Here is a tiny trained network, its code and every weight. The questions are about switching its units off for an input and a class, where a switched-off unit gives its printed mean instead of its output.

import numpy as np


def w(rows, s, z=0):
    codes = np.array(rows[::2]) - 128.0
    scale = np.full(codes.shape[1], s)
    scale[-1] = z or s
    return codes * scale


def f(y):
    return y / 2 * (1 + np.tanh(0.7978845608 * (y + 0.044715 * y**3)))


def log_softmax(a):
    a = a - a.max(-1, keepdims=True)
    return a - np.log(np.exp(a).sum(-1, keepdims=True))


def net(x, mask):
    res = np.array(x, float).reshape(1, 5) / 4 @ E
    y = f(res @ A[0][:, :-1].T + A[0][:, -1])
    res = res + np.where(mask, y, B[0][:, -1]) @ B[0][:, :-1]
    return log_softmax(res[-1] @ U[:, :-1].T + U[:, -1])


A, B = {}, {}
E = w([
[125,13,70,106,18,63,74],'x0',
[129,112,128,121,126,152,131],'x1',
[176,128,249,119,113,126,25],'x2',
[171,220,84,13,72,154,132],'x3',
[107,141,94,146,103,177,103],'x4',
],0.011)
A[0] = w([
[135,190,189,100,165,176,194,104],'n0',
[99,142,73,37,123,171,129,167],'n1',
[143,102,103,219,203,98,51,163],'n2',
[103,137,200,123,127,127,69,4],'n3',
[70,119,70,143,110,136,154,105],'n4',
[166,101,197,107,113,148,43,52],'n5',
[73,44,136,51,112,125,133,95],'n6',
[154,97,117,109,114,96,123,113],'n7',
[131,186,118,35,90,128,154,163],'n8',
[116,174,199,48,84,120,100,98],'n9',
[28,88,163,225,125,129,156,182],'n10',
[110,226,126,138,205,124,111,118],'n11',
[123,82,87,87,100,99,82,105],'n12',
[205,173,133,99,76,168,110,135],'n13',
[62,127,88,123,145,117,215,57],'n14',
[59,167,156,118,161,147,120,99],'n15',
[95,96,60,119,99,117,233,27],'n16',
[136,95,143,141,163,130,112,127],'n17',
[137,178,98,97,118,160,185,88],'n18',
[149,147,160,116,203,195,149,100],'n19',
[148,129,142,149,99,128,161,131],'n20',
[157,112,90,140,85,115,102,102],'n21',
[85,150,81,55,129,119,191,82],'n22',
[218,199,106,39,59,150,144,157],'n23',
[125,114,128,196,130,144,122,140],'n24',
[136,102,155,123,132,80,154,109],'n25',
[130,108,116,135,48,61,108,103],'n26',
[156,152,75,180,96,103,194,40],'n27',
[63,70,105,108,77,67,113,105],'n28',
[113,154,141,140,181,132,132,87],'n29',
[112,189,156,159,230,188,158,108],'n30',
[127,171,175,136,114,80,123,61],'n31',
[147,151,195,142,107,135,9,80],'n32',
[77,51,171,215,162,152,125,134],'n33',
[160,131,193,126,100,155,87,99],'n34',
],0.011,0.0024)
B[0] = w([
[139,96,176,123,62,170,70,218],'n0',
[145,104,72,142,166,109,138,207],'n1',
[166,182,69,196,103,87,151,208],'n2',
[85,154,93,86,159,124,138,174],'n3',
[67,138,136,107,150,111,129,193],'n4',
[73,156,128,72,150,145,148,206],'n5',
[101,68,164,134,118,130,62,188],'n6',
[114,111,138,164,110,136,78,163],'n7',
[211,147,57,240,175,66,150,219],'n8',
[133,161,134,112,203,101,171,194],'n9',
[194,124,37,190,136,106,183,232],'n10',
[127,111,154,121,65,150,101,207],'n11',
[140,70,170,122,86,189,83,205],'n12',
[158,138,85,169,162,111,166,194],'n13',
[25,140,203,43,150,152,208,205],'n14',
[129,113,134,115,100,143,70,162],'n15',
[81,123,150,90,167,140,139,227],'n16',
[143,132,97,144,129,107,165,154],'n17',
[128,123,107,151,125,176,158,194],'n18',
[125,87,186,106,138,151,61,197],'n19',
[136,116,103,104,140,159,141,129],'n20',
[147,90,149,91,111,153,82,175],'n21',
[111,139,110,93,181,116,170,203],'n22',
[211,141,33,222,103,75,121,251],'n23',
[147,150,94,162,157,108,121,166],'n24',
[140,121,153,162,109,116,130,148],'n25',
[105,105,147,125,66,161,61,210],'n26',
[82,123,146,62,140,111,149,176],'n27',
[143,81,199,81,89,151,79,226],'n28',
[152,105,147,107,81,181,108,162],'n29',
[112,74,192,140,55,153,64,236],'n30',
[119,129,151,112,108,121,145,146],'n31',
[39,160,158,55,181,144,201,217],'n32',
[254,151,27,184,161,58,164,236],'n33',
[39,129,128,44,190,113,218,183],'n34',
],0.0081,0.013)
U = w([
[231,133,101,177,132,90,166,250],'0',
[120,99,190,132,32,184,3,2],'1',
[9,136,160,102,178,134,223,127],'2',
],0.012,0.00084)

Each question gives the input, the list of numbers given to net, and the class t.
The units are the neurons (one row each of A and B). Each row of codes is followed by its name. A weight is (code - 128) times the scale printed after its matrix; where a second scale follows, it is the last column's (A, B and U).
mask holds one flag per neuron, in row order. A switched-off neuron (its flag False) gives its mean, the last column of its row in B, instead of its output. The means were averaged over made-up inputs and are rounded, as every weight is.
A unit's drop is (log p(t) with every unit on - log p(t) with that unit switched off) / (log p(t) with every unit on - log p(t) with every unit switched off).
unit that matters most: the unit with the biggest drop
top k neurons: the k neurons with the biggest drops, biggest first
drop of u: that unit's drop, to one decimal
input [-1,-4,6,5,-2], class 2: unit that matters most => n32
input [-6,-8,5,5,1], class 1: top 2 neurons => n0; n30
input [-6,-3,7,1,-1], class 2: top 3 neurons => n32; n34; n9
input [7,3,-7,4,-4], class 1: top 2 neurons => n28; n12
input [-7,3,-1,-8,5], class 0: top 2 neurons => n33; n10
input [-5,-6,7,-5,-3], class 2: top 2 neurons => n32; n34
input [2,-7,6,-7,1], class 0: top 2 neurons => n33; n2
input [6,8,7,4,0], class 2: top 4 neurons => n32; n34; n9; n5
input [1,-8,4,3,-3], class 2: top 3 neurons => n33; n32; n10
input [-1,4,3,4,7], class 0: drop of n23 => 0.1
input [-8,8,2,-6,-2], class 1: drop of n30 => 0.9
input [5,4,-1,-1,2], class 1: drop of n31 => 0.0
input [2,-3,6,-6,3], class 0: drop of n16 => 0.1
input [8,-7,1,6,-8], class 1: unit that matters most => n26
